Below is a small trained network, with its code and all its weights. Each question gives an input and a class and asks what happens when units are switched off, that is, made to give their printed mean instead of their output.

import numpy as np


def w(rows, s, z=0):
    codes = np.array(rows[::2]) - 128.0
    scale = np.full(codes.shape[1], s)
    scale[-1] = z or s
    return codes * scale


def f(y):
    return np.maximum(y, 0)


def log_softmax(a):
    a = a - a.max(-1, keepdims=True)
    return a - np.log(np.exp(a).sum(-1, keepdims=True))


def net(x, mask):
    res = np.array(x, float).reshape(1, 7) / 4 @ E
    y = f(res @ A[0][:, :-1].T + A[0][:, -1])
    res = res + np.where(mask, y, B[0][:, -1]) @ B[0][:, :-1]
    return log_softmax(res[-1] @ U[:, :-1].T + U[:, -1])


A, B = {}, {}
E = w([
[65,141,248],'x0',
[141,205,201],'x1',
[37,161,137],'x2',
[140,133,152],'x3',
[87,128,81],'x4',
[14,68,135],'x5',
[175,2,177],'x6',
],0.0062)
A[0] = w([
[171,73,202,185],'N1',
[113,184,202,235],'N2',
[37,104,255,173],'N3',
[193,143,116,179],'N4',
[137,123,193,172],'N5',
[231,127,64,200],'N6',
[96,109,123,151],'N7',
[122,74,141,187],'N8',
[139,204,117,204],'N9',
[150,59,164,182],'N10',
[80,67,24,172],'N11',
[93,104,122,141],'N12',
[110,227,14,200],'N13',
[164,98,129,129],'N14',
[108,217,228,254],'N15',
[115,124,188,131],'N16',
[248,89,164,148],'N17',
[124,200,92,207],'N18',
[131,205,81,208],'N19',
[46,86,115,181],'N20',
[75,69,164,189],'N21',
[216,169,104,183],'N22',
[181,120,111,172],'N23',
[108,111,193,178],'N24',
],0.0099,0.005)
B[0] = w([
[218,186,120,190],'N1',
[63,207,147,222],'N2',
[130,190,80,235],'N3',
[141,89,248,186],'N4',
[163,216,116,175],'N5',
[146,73,174,233],'N6',
[117,116,81,159],'N7',
[212,165,59,175],'N8',
[21,108,186,204],'N9',
[212,158,95,183],'N10',
[115,6,43,226],'N11',
[135,108,70,158],'N12',
[13,36,164,253],'N13',
[253,96,153,155],'N14',
[52,206,145,253],'N15',
[145,183,96,162],'N16',
[204,125,182,204],'N17',
[25,104,192,210],'N18',
[10,55,225,216],'N19',
[110,129,34,203],'N20',
[162,160,44,195],'N21',
[114,123,195,207],'N22',
[175,68,218,179],'N23',
[145,202,77,181],'N24',
],0.0055,0.0083)
U = w([
[151,36,28,103],'0',
[255,92,192,93],'1',
[154,219,82,89],'2',
[105,29,169,67],'3',
[91,101,197,139],'4',
[114,156,164,252],'5',
],0.0068,0.0018)

Each question gives the input, the list of numbers given to net, and the class t.
The units are the neurons (one row each of A and B). Each row of codes is followed by its name. A weight is (code - 128) times the scale printed after its matrix; where a second scale follows, it is the last column's (A, B and U).
mask holds one flag per neuron, in row order. A switched-off neuron (its flag False) gives its mean, the last column of its row in B, instead of its output. The means were averaged over made-up inputs and are rounded, as every weight is.
A unit's drop is (log p(t) with every unit on - log p(t) with that unit switched off) / (log p(t) with every unit on - log p(t) with every unit switched off).
The circuit of an input: a set's keep is (log p(t) with only the set's units on - log p(t) with every unit switched off) / (log p(t) with every unit on - log p(t) with every unit switched off). Starting from the 12 units with the biggest drops (on a tie, the unit counted first), units are removed one at a time, each time the one whose removal leaves the highest keep (on an exact tie, the one counted first), for as long as the keep stays at least 0.8.
circuit, biggest first: the units of the circuit, biggest drop first
unit that matters most: the unit with the biggest drop
k most important neurons: the k neurons with the biggest drops, biggest first
drop when u is switched off: that unit's drop, to one decimal
input [-4,0,6,7,-7,-7,-6], class 3: circuit, biggest first	[N13, N19]
input [-5,1,8,-4,5,5,-5], class 3: circuit, biggest first	[N13, N19, N11]
input [-2,-1,5,-2,7,4,-2], class 0: circuit, biggest first	[N11, N20, N15]
input [6,2,-5,2,2,-1,5], class 1: unit that matters most	N17
input [6,-8,-8,4,-7,7,4], class 1: circuit, biggest first	[N1, N10]
input [3,-4,-8,4,7,8,-8], class 0: 2 most important neurons	[N11, N20]
input [-7,-3,8,2,5,6,-8], class 3: 3 most important neurons	[N13, N19, N18]
input [7,-4,-3,5,2,1,7], class 1: drop when N6 is switched off	-0.2
input [3,8,7,3,8,7,-2], class 2: drop when N3 is switched off	0.2
input [-8,-1,2,8,1,-1,7], class 1: drop when N21 is switched off	0.0
